Below is a small trained network, with its code and all its weights. Each question gives an input and a class and asks what happens when units are switched off, that is, made to give their printed mean instead of their output.

import numpy as np


def w(rows, s, z=0):
    codes = np.array(rows[::2]) - 128.0
    scale = np.full(codes.shape[1], s)
    scale[-1] = z or s
    return codes * scale


def f(y):
    return np.maximum(y, 0)


def log_softmax(a):
    a = a - a.max(-1, keepdims=True)
    return a - np.log(np.exp(a).sum(-1, keepdims=True))


def net(x, mask):
    res = np.array(x, float).reshape(1, 7) / 4 @ E
    y = f(res @ A[0][:, :-1].T + A[0][:, -1])
    res = res + np.where(mask, y, B[0][:, -1]) @ B[0][:, :-1]
    return log_softmax(res[-1] @ U[:, :-1].T + U[:, -1])


A, B = {}, {}
E = w([
[129,127,129,130,128,125,125],'x0',
[127,119,126,139,119,127,124],'x1',
[121,108,134,155,114,113,108],'x2',
[54,90,4,114,136,70,111],'x3',
[118,143,109,70,32,170,43],'x4',
[176,32,124,65,78,62,192],'x5',
[132,145,119,112,129,144,150],'x6',
],0.016)
A[0] = w([
[62,203,87,173,197,168,94,254],'n1',
[141,136,177,192,178,194,143,178],'n2',
[154,51,105,121,137,92,180,144],'n3',
[171,137,239,188,142,250,97,233],'n4',
[188,131,221,111,80,93,164,180],'n5',
[138,83,115,20,52,131,80,94],'n6',
[184,139,189,212,172,111,217,173],'n7',
[137,115,97,211,210,135,153,169],'n8',
[89,119,135,149,162,92,188,152],'n9',
],0.012,0.0061)
B[0] = w([
[80,157,109,203,131,102,99,246],'n1',
[192,132,79,163,221,91,131,202],'n2',
[118,79,136,29,129,71,141,183],'n3',
[233,164,108,79,194,153,87,253],'n4',
[190,62,205,122,46,171,161,198],'n5',
[215,192,84,239,158,142,140,197],'n6',
[117,4,132,129,166,175,191,219],'n7',
[84,198,127,156,129,52,228,195],'n8',
[76,146,169,27,132,93,201,173],'n9',
],0.011,0.025)
U = w([
[189,97,41,180,210,91,154,190],'0',
[118,57,212,100,137,188,165,79],'1',
[161,202,153,105,179,184,11,113],'2',
[186,158,224,183,53,202,156,51],'3',
[25,209,143,184,165,68,160,44],'4',
[80,99,105,21,103,77,141,94],'5',
[21,164,44,193,97,173,26,252],'6',
],0.011,0.0028)

Each question gives the input, the list of numbers given to net, and the class t.
The units are the neurons (one row each of A and B). Each row of codes is followed by its name. A weight is (code - 128) times the scale printed after its matrix; where a second scale follows, it is the last column's (A, B and U).
mask holds one flag per neuron, in row order. A switched-off neuron (its flag False) gives its mean, the last column of its row in B, instead of its output. The means were averaged over made-up inputs and are rounded, as every weight is.
A unit's drop is (log p(t) with every unit on - log p(t) with that unit switched off) / (log p(t) with every unit on - log p(t) with every unit switched off).
The circuit of an input: a set's keep is (log p(t) with only the set's units on - log p(t) with every unit switched off) / (log p(t) with every unit on - log p(t) with every unit switched off). Starting from all 9 units, units are removed one at a time, each time the one whose removal leaves the highest keep (on an exact tie, the one counted first), for as long as the keep stays at least 0.8.
circuit, biggest first: the units of the circuit, biggest drop first
unit that matters most: the unit with the biggest drop
k most important neurons: the k neurons with the biggest drops, biggest first
drop when u is switched off: that unit's drop, to one decimal
input [-4,-8,7,1,5,-8,-7], class 6: circuit, biggest first => (n1)
input [-3,0,3,-6,5,0,6], class 2: 3 most important neurons => (n4 n7 n8)
input [-8,5,6,-3,7,0,7], class 2: 2 most important neurons => (n7 n4)
input [-2,6,1,1,-8,3,-4], class 5: circuit, biggest first => (n3 n9)
input [0,-7,-1,4,2,0,4], class 6: 2 most important neurons => (n4 n2)
input [-8,-5,6,-6,-2,1,3], class 1: 2 most important neurons => (n5 n6)
input [1,-1,-4,-7,-7,1,0], class 1: 2 most important neurons => (n5 n7)
input [-1,-5,7,-1,1,3,-5], class 3: 2 most important neurons => (n7 n2)
input [5,2,3,0,4,-6,-2], class 2: 2 most important neurons => (n4 n8)
input [-3,-2,-3,-4,1,-3,-1], class 2: 3 most important neurons => (n4 n8 n6)
input [-2,-7,-4,-4,7,1,2], class 3: 3 most important neurons => (n5 n2 n6)
input [-1,2,5,-7,-1,-8,-3], class 0: 2 most important neurons => (n2 n7)
input [0,-1,8,-2,6,0,-7], class 2: 2 most important neurons => (n7 n8)
input [2,-6,-2,-4,2,-4,7], class 2: most important neuron => (n4)
input [-5,6,-5,7,0,1,0], class 5: 2 most important neurons => (n2 n4)
input [4,4,-3,8,-4,1,7], class 5: 2 most important neurons => (n3 n6)
input [1,-3,3,0,-7,7,-3], class 1: 2 most important neurons => (n7 n5)
input [-1,0,3,-1,0,3,7], class 1: drop when n1 is switched off => 0.1
input [-6,4,-6,0,6,5,-5], class 3: drop when n2 is switched off => 0.5
input [1,-3,1,7,-5,0,0], class 4: unit that matters most => n8
input [-8,4,-6,-5,1,6,-5], class 3: drop when n6 is switched off => 0.3
input [-5,1,5,3,-1,0,-1], class 4: drop when n4 is switched off => 0.2
